Each new row is followed by what is left of it after taking away its nearest point in the smallest flat space through zero that holds the rows named last above it.
In the rows, zero is written as 128.
medo (4 x 14):
[[ 95 107 115 130  74 130 146 178  92  75 114 132 100  77]
 [115 106 118 147 140 216 147 157  88  86 113 126 122  96]
 [121 123 109 133 120 168 141 169  92  95 100 110 111  92]
 [ 89  95 124 147  86 170 154 161  95  74 128 149 106  83]]
New rows:
[156 145 137 109 129 163 114 125 136 124 111 135  88 158] : [146 134 142 101 118 144 111 130 133 111 120 145  91 154]
[112 129 139 177 102 111 158 139 112 138 137 131 160  93] : [127 135 139 166 130 111 146 137 111 145 133 119 174 104]
[141 154 122 130 124 114 116 135 132 122 126  96  87  81] : [135 136 138 131 142 126 111 117 137 117 149 118 107  95]

tafo:
[[ 97 155  99 158 149 134 146 121  95 173  94 104 152 155]
 [ 88 158 113 118 188 104 114 143  87 168  97 139 146 145]
 [ 96 167 110 144 148 113 150 120  93 153  99 118 156 134]
 [ 94 134 109 115 165 149 114 171  88 164 128 122 122 142]]
New rows:
[103 123 147  71 146 115 139 133 141 163 124 118 164 177] : [113 121 151  75 117 125 155 129 149 143 139 110 161 162]
[123 195 124 136  94 127 116 142 118 184 137 126 141 126] : [142 176 136 128  90 124 100 138 141 172 144 137 130 126]
[108 137 125 102 134  65 144 137 116  89 138 146 162  85] : [121 102 108 128 129 110 131 137 132 122 134 120 147 126]

sofe (5 x 14):
[[ 97 136 135 167 137 167 178 132 139 126  77  87 159 131]
 [106 123 147 168 124 172 157 122 145 136  81  97 146 123]
 [119 123 136 148 130 146 156 119 140 123  93  97 151 127]
 [124 116 137 150 124 154 146 106 147 125  90 101 137 118]
 [112 132 127 164 138 169 172 112 153 124  74  98 129 113]]
New rows:
[ 79 120 118 136 145 159 103  83 112 115 157 131 130 162] : [111 119 143 137 161 129 134  95 135 130 150 141 131 150]
[106 147 148 144 147 125 127 164  99 141 131 138  91 113] : [120 125 145 132 139 115 121 133 104 120 120 112 110 113]

ruzu:
[[122  77 154 169 156 170 114 169 150 107 143 116 156 104]
 [114  82 144 162 140 183 109 168 123 101 165 151 117 107]
 [105  94 137 155 138 164 113 166 133 118 145 138 143 106]
 [110 116 139 146 144 179 121 177 125 111 144 131 130 122]]
New rows:
[158 124 123 148 142 111 163 155 132 101 120 110 125  85] : [144 135 110 138 128 106 162 154 120 110 122 127 117  85]
[112 106 144 134 100 162 132 145 131 148 112 117 180 120] : [137 117 144 122  93 154 138 119 117 139 121 125 143 135]
[113 127 169 129 137 143 128  61 149 159 156 150 119 151] : [ 98 139 168 128 143 156 130  85 151 163 148 142 134 153]

kagit (3 x 14):
[[108 123 131 131 186 146 132 112 100 118 192  87 160 178]
 [ 99 129 167 139 174 168 103 119 100 132 214  90 166 131]
 [ 97 141 131 140 171 142 114 120  99 118 211 114 168 150]]
New rows:
[156 107 151 108 124 147 122 128 160 141 123  74 120  69] : [144 127 105 113 132 117 132 127 150 120 144 102 135 100]
[117  82 138 134 115 152 119 135 155 154 117 123 146  69] : [112  88 103 133 132 132 136 129 146 137 127 128 155 109]

toluf, 4 rows:
[[132 176 160 169 132 117 160  93 137 161  80 149  88  99]
 [140 188 163 191 142 106 146 126 132 119 101 159 134 110]
 [154 135 174 157 145  98 122 135 130 133 121 164  96 141]
 [140 155 162 163 132 102 125 111 122 119 119 155 113 128]]
New rows:
[121 169 124 153  90 113 107  84 118 125 121 130 141 116] : [134 135 122 133 109 122 109 132 134 146 126 129 134 130]
[139 141 119 103 112 152 185 121 130 153 121 159 163 111] : [148 127 134 101 111 134 162 117 119 137 139 171 153 131]
[144 123 134 126 119 101 102  84  94 127 124 135 104 153] : [142 131 115 129 133 122 124 125 112 136 114 124 134 140]

koz:
[[129 123 126 117  84  98 118 124 101 128 102 174 162 171]
 [131 117 114 109  92 115 109 133 116 140  97 167 157 192]
 [138 125 119 112 104 115 113 132 107 130 110 177 155 177]
 [160 135 105 122 149 142 121 146 118 128 135 183 134 166]]
New rows:
[139 116  72 101 104 193  96 131 144 149  94 104 111 120] : [145 130  88 117  95 164 113 119 113 126 106 133 121  88]
[166  88 162 122 155 135 104 121 117 135 182 144 119  88] : [157  74 145 135 120 121 112 123 132 155 152 136 125 116]
[114 115 125 110  84 161 118 150 129 176 159 107 106 144] : [124 126 131 123  87 146 132 146 109 160 171 132 110 124]

gur:
[[139 122 158  84  56 110 109 100 122 128 116 133 141  56]
 [140 131 155  91  74 111 116 103 118 126 122 134 143  68]
 [141 139 142 117  99 104 122 107 111 124 134 129 135  89]
 [137 113 148  82  85 116 120  75 112 125 116 136 148  75]
 [155 131 142 107  88 111  97  93 114 127 132 130 125  74]]
New rows:
[179 132 153  86 155 132 151 144 108 111 148  95 126 101] : [158 100 137 104 144 127 153 149 119 116 137  83 112 116]
[141 189 140 130 160 137 138 151 129 146 174  96  99 138] : [118 139 136 109 129 135 144 118 133 149 147  93 105 128]

vove:
[[ 91 128  75  91  88 117 111  92 107 125 113 127 159 158]
 [111 109 162 158 138 105 132 141 102 119 176 135 111  82]
 [149 107 144 130 164 138 132 171  88 145 167 125 126  81]
 [ 79  94 123 105 198 125 147 119 136 185 135 162  90  89]]
New rows:
[151  97 142 147 137 117 122 150  88 121 151 107 144 105] : [134 106 129 137 136 117 126 122 126 128 117 117 135 132]
[ 46 110 115 123 150 181  99  99 136 122 127 117 113 124] : [ 89 122 132 140 141 193  96 125 132 105 132 100 123 126]

paza (2 x 14):
[[120 205  90 141 151 181  83  93 125 124  93 164 127 119]
 [110 220 108 146 151 191 103  77 139 123 101 160 124 129]]
New rows:
[137 173 109 172 118 112 132  61 135 126 166 137 119 155] : [150 137  98 163 112  87 121  88 120 128 166 132 123 146]
[148 138 116 120 137  86 115 163 128 118 113 119 155 161] : [140 156 126 125 139  98 126 148 138 117 116 119 153 168]
[123 138 164 137 112 150 167 133 147 165 165 113 128 106] : [134 137 133 134 117 149 132 145 129 165 147 126 131  92]

guzev (5 x 14):
[[147 129 130 113 131 103  85 103 108 119 114 122 103 106]
 [105 156 143 172 140 100  86 177 164 138 133 157 141 125]
 [106  59 156 159 164 173 111 128 132  94 107 127  73 129]
 [111 107 126 125 127 142 187 132 152 119 143 127 125 128]
 [101  96 121 141 121 145 161 135 156 146 127 105 134 125]]
New rows:
[119 108 128  83  93 167 155 159 112 119 114 100 133 122] : [119 128 138  95 102 141 121 173 120 113 115 119 127 112]
[118  95 137 117 140 156 109 110 136  97  96 101 100 117] : [122 139 129 114 128 138 122 129 143 111 114 118 136 127]

suvaz:
[[174 118 122  88 194 121 159 202 116 106 149 125  97 157]
 [136 169 129  66 152 119 145 131 157  50 105 158 138  93]
 [168 155 124  85 158 139 146 141 170  48 146 114  99 153]
 [163  93 111 121 193 142 129 170  97  95 216 124 123 108]
 [158 145 126  93 170 134 163 154 138 104 127 128 110 152]]
New rows:
[117 123 162  71 138  83 119 153 145  98 116 113 150 120] : [115 118 158 104 138 113 129 121 136 135 139  99 154 135]
[131 158 116 109 117 142 120 127 153  58 113 122 106 173] : [114 133 114 132 128 141 120 131 108 113 122 138 130 146]
[211 111 112 148  87 132 114 137 120  92 116 124 160 112] : [209 119 113 148  97 139 135 132 113 118 101 130 164 120]

lura:
[[154 165 137  78  81  82  98 114 184  84 118 147 165 178]
 [148 149 138  96 115 120 123 126 150 113 131 143 163 147]
 [159 104 122 111 106 100  98 103 155 110 112 127 146 140]]
New rows:
[156 123 141  91 119 141 101 155 119 139  69 151 164 177] : [130 119 134 118 127 146 108 162 102 149  68 140 129 167]
[ 94 147 126 131 107 124 111 138 151 145 120  99  92 160] : [122 126 130 118 123 145 117 134 144 157 127 104 127 145]

foron:
[[134 128 169 120 105 171  90 149  95 191 126  61 104 104]
 [131 129 164 100 112 124 117 106  73 110  64  70 113 119]
 [140 107 188 100 116 133 118 112 102 136 158 120 158 124]
 [102 117 141 108 101 141 122 129  91 146  88 139 109 165]]
New rows:
[142  97 148  98 136  53 162 128  98 132 119 115 175 116] : [130 107 116 119 134  74 155 157 115 167 118 118 148 120]
[174 112 163 125 132 101 126 129  74 121  89 124 171 126] : [166 121 126 150 138 113 126 155 104 145 104 142 156 129]
[150  88 122 121 125 119  94 122 115 127 111 102 173 116] : [139  91  99 131 126 123  98 133 127 135 110 122 164 129]

tuzed:
[[109 152  80 102 165 123 183  93 111 129 202 136 114 120]
 [ 99 140  82 106 164 125 187  94 123 130 204 137 116 124]]
New rows:
[109  94 167 162 125 132 118 125 117 147 111 131 148 112] : [115 115 150 150 137 128 130 113  98 146 131 132 142 105]
[113 156  81 116 166 145 181 114 125 126 170 110 101  72] : [124 133 119 137 137 150 140 141 143 126 114 104 113  80]

naro, 3 rows:
[[118 138  89 136  89 146 130  79 162 101  99 116 166 123]
 [111 158 110 138  56 144 103 117 167 129 109 124 160 111]
 [153 121 140 150 111 170 107  48 149 163  93 168 123 113]]
New rows:
[108 121 119 110 142 107 129 140 122 145 165 101 103 162] : [112 124 115 118 123 123 120 110 137 152 149 110 110 155]
[116 151 126 161 143 161 126  75 137 190 111 146 156 142] : [101 155 120 148 154 136 138 124 124 170 133 123 158 151]
[115 147 116  94 122 106  88 126 130 145 105 102 148  84] : [124 133 120  93 150 105  98 116 118 144 107 106 137  90]

lidel (4 x 14):
[[143 107 169 120 139 108 121 166 109  98 129 135  95 118]
 [113 112 129 115 121 153 143 141  97  83 119 177  83 159]
 [139 111 155 130 113 144 117 125 119  77 133 139 117 153]
 [154 100 158  90 132  93 169 126 115 119 149 143 111 138]]
New rows:
[149 102 155 103  88 105 155  96 112 103 146 166 134 137] : [125 127 131 131 100 116 122 121 119 129 124 150 138 106]
[117 177 165 151 133 115  60 109 151 126 140  92 142 129] : [106 167 149 118 138 110 108 110 129 132 140 133 112 145]
[100 127 123 145 130 160 106 153 147 113 152 163 155 146] : [113 121 133 129 139 132 123 155 148 130 161 157 156 135]

par (4 x 14):
[[130 120 153 169 115 108  62 113 154 106 121 115  74 120]
 [123 154 160 151 137  85  79 104 151 155 116 115  96 150]
 [137 141 144 139 117 105  91 102 147 130 135 109 103 124]
 [113 136 166 153 155  92  99 109 151 153 111 127  95 140]]
New rows:
[145 132 132 151 112  92 100 134 155 126 122 144  64 132] : [146 132 114 123 117 109 145 142 139 134 131 151  99 129]
[ 98 123  88 136 156  87  92 199 106 105 142 119  93 123] : [107 133  91 112 161  80 118 173 112 121 163 109 105 106]

buzi (3 x 14):
[[125 144 212 136 137 132 119 162 166 158 137 122 150 108]
 [150 118 179 150 129 119 134 155 152 148 128 131 137 133]
 [ 78 159 217 112 144 143 107 125 149 151 136 148 169  85]]
New rows:
[161  75 110 136 151 128 131 161 141 142 120 111 109 125] : [126  89 119 118 157 137 121 138 132 139 121 127 124 106]
[121 123 146 133 132 134 144  72 135 129 113 173 142 167] : [130 145 132 126 132 144 135 103 151 131 125 126 125 161]
[115  94 156 110 101 111 151 136 121 145 107 170  79 148] : [104 117 144  94 103 124 140 145 126 143 116 143  72 135]

liviv, 5 rows:
[[ 80 107 120 154 174 135 155 118 151 111 129 125 113 123]
 [ 70  75 153 125 137 122 154 165 122  89 116 128 151  99]
 [116  99 118 117 175 113 188 168 158  80 125 149 125 123]
 [ 82 103 138 141 153 126 149 137 140  96 118 120 137 113]
 [ 68 132 155 164 144 108 142 145 124  71  96  83 172 116]]
New rows:
[161 122 119 115 131 132 164 152 156 143 127 173 132 133] : [128 131 134 143 122 137 141 132 142 146 117 143 146 128]
[157 118  78 131 114  99 124 127 126  90 144 120 165 140] : [134  99  80 137 115 114 115 111 125 106 151 123 153 132]
[ 99 122 111 154 159 188 141  73 132 134 161 117  84 129] : [135 133 130 122 124 161 143 121 112 106 144 116 124 126]

rato (3 x 14):
[[188 117 146 104 135  96 155 111 122  97 166 192 131  93]
 [ 92 148 115 133 137 124  91 155 158  97 114  72 127 132]
 [102 152 112 119 139 127  75 154 162  68 126  85 147 107]]
New rows:
[121 126 123 145 131 176  85 130 136 156 132 116 161 131] : [145 123 137 143 142 135 111 132 145 144 145 126 134 133]
[ 97 115 186 167 144  97 129  99 145 142 140 114 142 139] : [100 116 182 159 141 110 118  95 141 134 144 125 160 125]

nokun (5 x 14):
[[165  85 133 161 158 147 175 110 171  74 200 108 144 150]
 [153 105  75 140 151 115 190 113 173  88 114 134  87 150]
 [155  96  89 107 164  92 157 108 162 119 125 132 101 151]
 [155 102 108 108 163 113 147 111 160 110 139 125 115 157]
 [164  71  84 117 176  67 172  96 165 126 152 129 107 143]]
New rows:
[104 147 148 128 105 133  84 114 105 118 113 160 148 121] : [122 122 129 133 121 119 110 104 129 105 125 160 138 128]
[151  84  94 106 133 141 132 117  97 141  80 108 114 135] : [147  86 114 125 125 158 131 120  89 134 104 100 133 128]
[ 98 101 112 158 108 129 162 138 148  99 166 115 128 146] : [ 89 117 117 122 111 119 128 140 132 124 143 119 127 152]

fon, 2 rows:
[[105 133 118 167 166 168 114 136 132 172  91 106 134  83]
 [ 94 129 116 179 174 180 110 140 134 185  84  99 137  70]]
New rows:
[146 175  91 117 136 181 121 144 135 135 135  90  74 107] : [135 150  98 108 111 170 126 149 137 122 162  94  77 121]
[131 159 145  48 155 170 115 136 147 113 118 105 104 140] : [111 137 148  54 146 175 114 144 151 118 130 100 110 136]

dip:
[[169  98 129 157  91 100 141 120 112  98 118 155 103 125]
 [128 107 138 133 120 147 128 122 149  82 132 164 113 129]
 [131 106 149 218  99  95  99 138 124 150 143 153 152 190]
 [160  77 162 162  96 125 145 127 130  80  92 182 136 142]
 [128 107 103 123 129 156 131 136 170  83 141 160 113 134]]
New rows:
[151 147 101 131  97 117 152 120 118  92  92 129 126 123] : [120 162 114 137 111 129 130 119 127 107 111 124 137 137]
[112 102  96 137 126 163 110 112 181 137 120 153  68 120] : [118 109 123 140 125 144 116 110 149 169  92 134  93 118]
[100 136 129 160 135 149 118 138 116  77 126 104 132 129] : [113 136 117 157 132 138 127 143 108  87 117  94 134 125]

kopon:
[[ 60 169 130 113  95  73 169 139 133 125 142 192 112 112]
 [134 134 160 119 129 145 147 165 129 170  90 222  83 163]
 [ 93  83  89 112 132 122 144 150  95 144 141 100 125 158]]
New rows:
[110  91 149  90 113 140 122 121 138 154 120 102  92 127] : [112 108 157  94 108 134 120 111 148 144 122 106  97 112]
[140  76 116 134 144 155 145 157  93 144 128 115 129 143] : [135 118 133 140 129 134 146 139 115 123 134 134 136 110]
[114 114 158  77 113 111 138 129 113 111 140 106 119 146] : [133 122 171  83 116 121 130 124 122 110 132 112 119 142]

Tuvo (4 x 14):
[[143 173  87 123 133 142 135 160 107 143 152 105 120 148]
 [144 142 136 119 164 160 154 136 130 147 165  94 103 111]
 [159 123 158 129 140 163 155 128 145 113 152  86 126 104]
 [169 174 128 117 154 176 166 159 133 145 198  72  96 113]]
New rows:
[150 123  81 110 180 136 101 126  94 167 148 126 132 135] : [162 110 115 118 139 126  97 118 124 135 150 138 144 122]
[163 131  97 119 130 165 155 126 138 111 107 115 127  92] : [143 132  96 116 122 142 141 122 140 124 106 148 117  95]
[114 140  93 140 118 101 119 118  92 114 100 178 170 140] : [133 141 125 134 138 128 144 117 112 119 138 152 148 112]

bom, 4 rows:
[[196  91  89  99  78  85 136 148 141 125 147 148 141 152]
 [124 131 110 108 110 130 120 108 170 136  89 142 140 130]
 [129 121 176 112 155 138 129 180  59 197 135 109 147 116]
 [116 194 129 180 185 189 166 107 108  75 118 117 125 132]]
New rows:
[178 134 148 148 100 167  92 116 117 131 108 166 149 145] : [158 126 159 157 102 158  80 112 114 126 125 159 133 137]
[ 94 187  93 155 152 137 111  97  92  92 137  88  99 120] : [123 159  85 115 121 114 104 119  98 134 126  99 121 126]

bupi, 2 rows:
[[ 89 119 136 115 146 121 112 162 148  73  95 126 125 140]
 [ 94 143 179 132 126 171 100 146 147 109 191 145 193 108]]
New rows:
[103  78 164 143 129 144 112 161 146  91 134 114  94 134] : [131  82 153 150 118 143 125 138 132 127 147 113  88 129]
[105 108 194 164  92 151 126 147 128 155 141 176 140 116] : [113  99 172 159  97 129 136 146 123 153 104 168 109 128]

zuv (4 x 14):
[[200 168 178 146 149  90 148 193  90 124 134 106 150 130]
 [116 120 134 125 145 144 178 102 136  98 138 119 134 139]
 [175 153 176 134 169 123 204 150 100  84 137  93 154 148]
 [145 122 154 140 155  89 200 135 139  97 155 113 143 128]]
New rows:
[109 150 131 101 156 157 128 132 110 102 100 135 122 164] : [108 143 133 119 145 120 126 142 131 120 125 153 120 144]
[131  89 199 119 124 139  95 111 112 127  73 150 132 171] : [127  83 204 132 122 118 113 110 129 130  96 161 133 160]
[140  74 116 126 116 118 100  87 108 118  96  76 127 135] : [149  97 142 155 109 125 115  92 110 132 134  99 134 125]

zem (5 x 14):
[[176 138 138 101  83 146 163 146 123 112 167  67 141  86]
 [ 99 109 124 125 148 141  92 137 129 132 137 100 165 106]
 [135 168 116 145  70  95 168 160 145 174 124 154  77 124]
 [138 126 152 145 173  86 144 132 148 159 101 113  81 135]
 [131 120  98 113 102 142 163 136 126 157 103  93  79 147]]
New rows:
[162 139 107 181 148 100 100 177 129 101 130 133  77  95] : [155 124  88 165 140 132  94 165 114  85 128 127  89 108]
[114 115 112  93 151 142 115 133 112  81 152  43 130 123] : [108 147 114 121 134 107 121 137 123  96 145 114 108 137]

Lote, 5 rows:
[[142 134 117 119 125 136 153 121 130 123 186 142 167 143]
 [126 118 131  96 104 155 218 108 100 131 166 131 190 165]
 [123 133 120 125 118 132 163 128 124 122 157 140 157 157]
 [155 140 133 125 129 146 188 121 105 134 177 129 179 174]
 [ 80 124 125 148  81 143 164  87  78 116 140 124 195 174]]
New rows:
[162 108 173 134 190 113 163 153  81 147 106 114 121 111] : [115 105 140 140 160 100 139 144 100 119 135 142 139 106]
[117 112 132 135  71 104 107 116 127 164 203 140 129 103] : [125 117 149 140  85 102 130 139 119 176 160 129 102 125]
[113 127 121 124 154 168 152 155  91  95 130 134  67 133] : [113 126 117 130 148 172 133 136  86  91 151 133  85 122]

rog (2 x 14):
[[105 145 121 151 135 195 116 156 148 117 187 124 159 112]
 [108 144  95 116 116 130 107 121 153 120 146  93 159 128]]
New rows:
[112 137 105  88 101  90 131 149 179 103 103  96 129 138] : [120 130 134 112 117 122 146 170 164 105 115 129 114 130]
[129 118 162 139 138  65 107 118 139 163 132 124  62  83] : [114 129 150 144 137  91  96 127 154 157 160 112  83  77]

logur:
[[ 91 114 116 137 155 112 128 128 126 119  93 139 103 152]
 [ 95 104  94 137 153 122 137 110 113 110  50 142 109 167]]
New rows:
[146 155 109 136 120 163 107 155 149 107 170 156 170 117] : [122 144  98 142 137 154 108 152 146 100 140 164 155 135]
[141 127 107 110 112 157 154 104 109 122 102 133 175 133] : [110 130 128 116 134 132 142 128 125 128 135 137 149 130]
[111 122 138 149 147  90 110 174 140 118 120 120  94 180] : [154 129 133 139 116 115 117 159 132 120 122 111 126 166]

tib (4 x 14):
[[126 156  83 110 138 140 114 148 140 151 130 103 161  96]
 [139 163  47 115 161 175 114 159 130 144 164  99 195 121]
 [127 177 102  97 117 111 133 123 120 102 137 117 145  98]
 [152 184  90 112 124 166 107 117 148 169 138 111 184 103]]
New rows:
[134 113 138 165 142 127 160 156 100 108 132 141  98 130] : [144 143 131 154 131 136 149 144 114 132 126 134 117 108]
[141 124 114 121 154 172 121 161 154 148 148 104 113  99] : [145 131 140 119 136 154 134 137 142 120 149 119  96 107]

rata:
[[ 95 148 101  99 131 157 169 115 120 106 103  70 145 143]
 [107 133 128 111 109 125 110 132 134 161 128  73 160 118]]
New rows:
[133 113 111 126 147 163 181 143 110  83 112 181 112 108] : [123 110 122 119 124 147 143 153 120 130 123 143 141  90]
[144  85 145 144 125 102  65 149 160 177 146 123 118 107] : [129 100 119 130 144 133 120 133 147 128 122 112 108 130]
[154 116 120 167 165 111 137 125 144 138 147 201 117 113] : [124 129 106 142 154 124 146 121 144 148 134 137 146 114]

nivid (5 x 14):
[[113 130 154 118 135  92 135  91 130 151 125 107 116 138]
 [111 107  83 141 114  72 143 126 189 128  81 124  94 110]
 [105 141 176 121 131  92  94  85 106 148 155  88 112 132]
 [106 109 158  92 133  54 175  77 148 155 104 153 152 151]
 [117 136 105 151 103  97 135 114 168 148 105  89  97 114]]
New rows:
[145  99 148 122 140 128  98 154 121  92 157 141 109 117] : [149 114 147 128 120 124 137 136 140 122 143 125 119 124]
